Below are the code and all the weights of a small trained network. Each question names an input and a class and asks about switching units off, where a switched-off unit gives its printed mean instead of its output.

import numpy as np


def w(rows, s, z=0):
    codes = np.array(rows[::2]) - 128.0
    scale = np.full(codes.shape[1], s)
    scale[-1] = z or s
    return codes * scale


def f(y):
    return y / 2 * (1 + np.tanh(0.7978845608 * (y + 0.044715 * y**3)))


def log_softmax(a):
    a = a - a.max(-1, keepdims=True)
    return a - np.log(np.exp(a).sum(-1, keepdims=True))


def net(x, mask):
    res = np.array(x, float).reshape(1, 2) / 4 @ E
    y = f(res @ A[0][:, :-1].T + A[0][:, -1])
    res = res + np.where(mask, y, B[0][:, -1]) @ B[0][:, :-1]
    return log_softmax(res[-1] @ U[:, :-1].T + U[:, -1])


A, B = {}, {}
E = w([
[82,46,106],'x0',
[112,153,5],'x1',
],0.016)
A[0] = w([
[101,46,127,85],'n1',
[135,247,157,66],'n2',
[107,102,249,125],'n3',
[106,45,115,70],'n4',
[144,140,53,77],'n5',
[88,170,57,116],'n6',
[62,19,114,140],'n7',
[132,162,133,249],'n8',
],0.013,0.011)
B[0] = w([
[183,166,160,172],'n1',
[211,163,236,196],'n2',
[117,48,118,246],'n3',
[205,148,165,168],'n4',
[163,67,190,179],'n5',
[136,40,155,204],'n6',
[144,188,98,229],'n7',
[125,186,3,227],'n8',
],0.031,0.013)
U = w([
[179,6,122,78],'0',
[206,185,166,132],'1',
[102,140,33,245],'2',
[37,166,166,89],'3',
],0.012,0.011)

Each question gives the input, the list of numbers given to net, and the class t.
The units are the neurons (one row each of A and B). Each row of codes is followed by its name. A weight is (code - 128) times the scale printed after its matrix; where a second scale follows, it is the last column's (A, B and U).
mask holds one flag per neuron, in row order. A switched-off neuron (its flag False) gives its mean, the last column of its row in B, instead of its output. The means were averaged over made-up inputs and are rounded, as every weight is.
A unit's drop is (log p(t) with every unit on - log p(t) with that unit switched off) / (log p(t) with every unit on - log p(t) with every unit switched off).
The circuit of an input: a set's keep is (log p(t) with only the set's units on - log p(t) with every unit switched off) / (log p(t) with every unit on - log p(t) with every unit switched off). Starting from all 8 units, units are removed one at a time, each time the one whose removal leaves the highest keep (on an exact tie, the one counted first), for as long as the keep stays at least 0.8.
circuit, biggest first: the units of the circuit, biggest drop first
k most important neurons: the k neurons with the biggest drops, biggest first
drop when u is switched off: that unit's drop, to one decimal
input [8,-7], class 1: circuit, biggest first => [n7]
input [-2,4], class 0: 3 most important neurons => [n6, n7, n5]
input [5,-4], class 1: 3 most important neurons => [n7, n6, n1]
input [-1,4], class 0: 3 most important neurons => [n6, n7, n5]
input [-3,-3], class 2: 2 most important neurons => [n6, n5]
input [-6,6], class 0: 2 most important neurons => [n6, n7]
input [-7,7], class 0: 3 most important neurons => [n6, n5, n7]
input [4,2], class 1: 4 most important neurons => [n8, n3, n4, n1]
input [-8,8], class 0: 2 most important neurons => [n6, n5]
input [3,0], class 2: 2 most important neurons => [n2, n5]
input [7,6], class 1: 2 most important neurons => [n7, n3]
input [-1,-8], class 0: drop when n3 is switched off => 0.4
input [3,-2], class 2: drop when n2 is switched off => 0.8
input [0,8], class 0: drop when n4 is switched off => 0.0
input [-6,8], class 0: circuit, biggest first => [n6]
input [-5,-8], class 0: drop when n3 is switched off => 2.6
